Below is a small trained network, with its code and all its weights. Each question gives an input and a target symbol and asks what happens when units are switched off, that is, made to give their printed mean instead of their output.

import numpy as np


def w(rows, s, z=0):
    codes = np.array(rows[::2]) - 128.0
    scale = np.full(codes.shape[1], s)
    scale[-1] = z or s
    return codes * scale


def norm(h):
    return h / np.sqrt((h * h).mean(-1, keepdims=True) + 1e-5)


def softmax(a):
    e = np.exp(a - a.max(-1, keepdims=True))
    return e / e.sum(-1, keepdims=True)


def log_softmax(a):
    a = a - a.max(-1, keepdims=True)
    return a - np.log(np.exp(a).sum(-1, keepdims=True))


def net(x, mask):
    ids = ['γηθλξστ'.index(c) for c in x.split()]
    T = len(ids)
    res = E[ids] + P[:T]
    u = 0
    for l in range(2):
        r = norm(res)
        for j in range(3):
            rows = slice(4 * j, 4 * j + 4)
            q, k, v = (r @ M[l][rows].T for M in (Q, K, V))
            z = softmax(np.where(np.tri(T) > 0, q @ k.T / 4**0.5, -1e9)) @ v
            o = O[l][rows]
            res = res + np.where(mask[u + j], z, o[:, -1]) @ o[:, :-1]
        u += 3
    return log_softmax(norm(res)[-1] @ U[:, :-1].T + U[:, -1])


Q, K, V, O = {}, {}, {}, {}
E = w([
[70,121,77,224,85,65,150,80],'γ',
[27,125,27,114,123,45,115,114],'η',
[33,96,105,134,135,72,158,50],'θ',
[181,15,88,152,204,84,136,136],'λ',
[124,40,134,95,50,118,143,41],'ξ',
[15,63,224,117,74,79,57,255],'σ',
[196,145,31,121,53,89,79,177],'τ',
],0.0076)
P = w([
[177,191,180,127,111,39,182,114],'0',
[161,159,136,92,120,79,242,155],'1',
[91,137,93,95,150,106,163,130],'2',
[120,117,107,141,126,128,201,157],'3',
[178,139,177,144,153,54,100,105],'4',
[118,108,133,212,125,152,120,133],'5',
[137,114,132,165,145,115,65,95],'6',
[118,65,123,111,156,144,210,202],'7',
[110,88,111,164,144,163,87,122],'8',
[90,74,87,139,142,192,134,181],'9',
[129,104,166,109,191,104,26,109],'10',
[82,72,115,112,168,171,80,169],'11',
[92,97,116,154,167,199,1,141],'12',
],0.0085)
Q[0] = w([
[168,29,53,142,129,56,80,177],'L0H0',
[131,74,104,121,121,129,125,168],'L0H0',
[136,81,126,121,73,71,126,127],'L0H0',
[158,5,151,131,88,120,83,130],'L0H0',
[97,60,106,175,202,37,170,152],'L0H1',
[131,138,132,33,83,206,141,143],'L0H1',
[197,116,254,132,99,149,177,100],'L0H1',
[122,140,174,197,232,232,115,101],'L0H1',
[206,146,168,106,80,88,123,139],'L0H2',
[152,187,148,75,103,148,164,136],'L0H2',
[155,165,105,72,71,85,160,103],'L0H2',
[174,150,151,136,111,129,174,109],'L0H2',
],0.007)
K[0] = w([
[72,152,186,122,147,126,113,182],'L0H0',
[149,149,151,123,128,147,76,133],'L0H0',
[101,152,128,105,102,101,141,167],'L0H0',
[128,125,219,121,132,133,124,186],'L0H0',
[81,70,79,174,128,197,101,143],'L0H1',
[127,145,122,123,102,51,238,180],'L0H1',
[123,217,64,187,108,2,170,105],'L0H1',
[203,166,48,88,158,170,126,105],'L0H1',
[164,101,76,172,195,152,121,100],'L0H2',
[166,140,83,109,117,146,129,109],'L0H2',
[149,177,101,125,148,160,33,92],'L0H2',
[125,121,118,117,129,122,131,83],'L0H2',
],0.0079)
V[0] = w([
[85,102,164,124,84,124,88,162],'L0H0',
[146,28,124,140,94,127,120,96],'L0H0',
[103,151,77,208,244,90,84,129],'L0H0',
[150,128,46,117,98,150,162,3],'L0H0',
[35,129,189,177,143,151,132,143],'L0H1',
[127,85,144,69,72,127,112,54],'L0H1',
[181,115,204,113,218,130,178,140],'L0H1',
[134,94,101,130,84,157,192,145],'L0H1',
[58,117,75,164,98,173,144,75],'L0H2',
[130,199,200,145,156,122,128,110],'L0H2',
[70,154,175,147,152,135,81,151],'L0H2',
[112,192,127,93,94,151,154,114],'L0H2',
],0.005)
O[0] = w([
[105,204,236,126,195,200,172,111,219],'L0H0',
[110,183,104,148,115,83,153,141,153],'L0H0',
[125,125,150,71,82,124,143,66,118],'L0H0',
[102,8,136,115,60,20,58,229,4],'L0H0',
[28,211,194,210,43,146,94,173,194],'L0H1',
[134,139,224,115,94,172,132,109,134],'L0H1',
[139,83,155,209,194,101,100,193,67],'L0H1',
[171,133,177,145,111,166,180,112,150],'L0H1',
[220,112,59,114,152,101,145,101,129],'L0H2',
[171,79,178,134,143,58,113,174,107],'L0H2',
[130,159,255,154,178,124,139,190,130],'L0H2',
[155,20,72,163,150,76,109,86,102],'L0H2',
],0.0036,0.0045)
Q[1] = w([
[137,162,82,108,87,127,141,123],'L1H0',
[188,152,122,92,55,110,64,164],'L1H0',
[198,88,130,94,140,184,114,170],'L1H0',
[60,102,154,185,172,180,105,88],'L1H0',
[160,132,113,110,80,95,86,127],'L1H1',
[74,125,119,150,115,122,120,90],'L1H1',
[133,159,96,122,151,187,126,108],'L1H1',
[140,145,144,170,248,169,121,131],'L1H1',
[127,84,129,223,121,187,2,99],'L1H2',
[109,167,92,137,182,130,48,118],'L1H2',
[127,114,124,148,113,101,248,204],'L1H2',
[76,98,56,109,114,242,191,175],'L1H2',
],0.014)
K[1] = w([
[150,123,103,150,122,131,109,66],'L1H0',
[119,107,112,137,129,103,198,63],'L1H0',
[110,67,137,154,146,85,131,94],'L1H0',
[117,145,165,106,121,176,94,162],'L1H0',
[118,126,93,156,114,88,170,132],'L1H1',
[168,132,121,80,153,189,131,113],'L1H1',
[102,115,122,141,112,177,97,146],'L1H1',
[98,121,172,118,153,181,104,181],'L1H1',
[75,88,70,116,132,177,112,148],'L1H2',
[118,91,139,127,97,187,148,128],'L1H2',
[146,154,157,74,148,58,49,66],'L1H2',
[132,120,136,183,139,156,5,68],'L1H2',
],0.016)
V[1] = w([
[165,98,57,126,140,113,131,78],'L1H0',
[126,92,120,133,55,147,135,73],'L1H0',
[166,102,170,118,185,213,114,155],'L1H0',
[134,121,128,169,231,132,161,80],'L1H0',
[141,82,115,170,132,8,80,189],'L1H1',
[113,70,87,101,50,109,125,35],'L1H1',
[172,156,171,137,186,146,149,110],'L1H1',
[142,202,83,111,91,143,89,154],'L1H1',
[59,177,89,141,162,38,89,133],'L1H2',
[150,121,155,247,119,111,183,83],'L1H2',
[132,111,153,90,254,119,134,103],'L1H2',
[93,77,198,76,100,113,134,63],'L1H2',
],0.0099)
O[1] = w([
[174,114,175,195,195,87,129,123,6],'L1H0',
[120,97,112,177,164,84,103,170,101],'L1H0',
[59,172,133,146,47,61,99,112,96],'L1H0',
[80,148,192,182,129,163,107,119,89],'L1H0',
[26,167,73,110,21,86,90,166,133],'L1H1',
[118,173,204,84,79,160,131,86,118],'L1H1',
[221,77,89,109,167,115,117,115,121],'L1H1',
[87,128,183,208,143,64,68,135,100],'L1H1',
[152,165,133,85,209,115,68,46,197],'L1H2',
[64,142,162,255,174,114,68,152,226],'L1H2',
[99,184,98,95,50,154,76,79,78],'L1H2',
[226,49,134,169,63,159,60,91,148],'L1H2',
],0.0085,0.011)
U = w([
[157,122,119,131,98,138,2,95,3],'γ',
[166,159,172,73,141,159,139,76,170],'η',
[141,61,21,89,146,137,135,144,100],'θ',
[124,123,133,91,127,76,210,160,142],'λ',
[86,227,132,124,61,148,101,151,177],'ξ',
[117,130,161,174,186,114,90,151,135],'σ',
[143,51,136,155,64,126,141,157,134],'τ',
],0.0089,0.0051)

Each question gives the input, a string of symbols that net reads in full, and the target symbol t.
The units are the heads (4 rows each of Q, K, V and O). Each row of codes is followed by its name. A weight is (code - 128) times the scale printed after its matrix; where a second scale follows, it is the last column's (O and U).
mask holds one flag per head, layer by layer. A switched-off head (its flag False) gives its mean, the last column of its rows in O, instead of its output. The means were averaged over made-up inputs and are rounded, as every weight is.
A unit's drop is (log p(t) with every unit on - log p(t) with that unit switched off) / (log p(t) with every unit on - log p(t) with every unit switched off).
The circuit of an input: a set's keep is (log p(t) with only the set's units on - log p(t) with every unit switched off) / (log p(t) with every unit on - log p(t) with every unit switched off). Starting from all 6 units, units are removed one at a time, each time the one whose removal leaves the highest keep (on an exact tie, the one counted first), for as long as the keep stays at least 0.8.
units of the circuit, in order: the units of the circuit, biggest drop first
most important unit: the unit with the biggest drop
which heads matter: for each layer, one digit per head in row order, 1 if its drop is at least 0.15 and else 0, layers parted by /
drop when u is switched off: that unit's drop, to one decimal
input θ γ λ, target γ: which heads matter : 100 / 111
input γ γ γ γ σ γ λ σ σ λ σ γ λ, target ξ: which heads matter : 000 / 101
input τ η λ, target λ: which heads matter : 100 / 111
input σ γ γ γ λ θ, target θ: which heads matter : 100 / 110
input θ σ γ ξ σ, target θ: which heads matter : 100 / 010
input γ σ η γ γ σ λ γ λ ξ, target ξ: units of the circuit, in order : L1H2
input γ σ γ σ σ γ λ η γ ξ γ γ, target η: which heads matter : 000 / 110
input γ γ θ σ η σ γ λ, target η: which heads matter : 100 / 001
input γ γ σ γ λ γ ξ ξ τ σ, target τ: which heads matter : 000 / 011
input γ η γ σ θ, target ξ: units of the circuit, in order : L1H1; L0H0
input γ λ γ γ τ γ γ γ, target λ: units of the circuit, in order : L1H0; L1H2; L1H1; L0H0
input ξ γ θ λ γ θ, target γ: which heads matter : 100 / 111
input θ γ ξ, target γ: units of the circuit, in order : L1H2; L0H0; L1H1; L1H0
input γ λ ξ θ ξ, target ξ: units of the circuit, in order : L1H1; L0H0
input γ γ γ σ λ, target θ: which heads matter : 101 / 110
input γ ξ σ η, target ξ: units of the circuit, in order : L0H0; L1H1
input γ λ η η, target σ: units of the circuit, in order : L1H2
input γ γ η γ σ γ γ, target ξ: which heads matter : 100 / 010
input η γ γ η σ, target ξ: units of the circuit, in order : L0H0; L1H0
input γ γ τ λ σ γ γ η, target ξ: which heads matter : 110 / 100
input γ τ γ σ θ λ γ σ ξ σ λ, target θ: most important unit : L1H1
input γ γ γ, target σ: which heads matter : 000 / 111
input ξ γ γ γ σ, target ξ: which heads matter : 110 / 110
input ξ τ γ λ, target τ: drop when L1H0 is switched off : 0.1
input γ σ γ σ, target σ: drop when L1H1 is switched off : 0.9
input η γ ξ γ σ ξ η, target η: drop when L1H2 is switched off : -0.1
input λ σ γ θ γ γ λ γ ξ ξ, target η: drop when L1H1 is switched off : 1.6
input σ σ σ γ γ γ γ η τ λ γ, target θ: units of the circuit, in order : L1H1
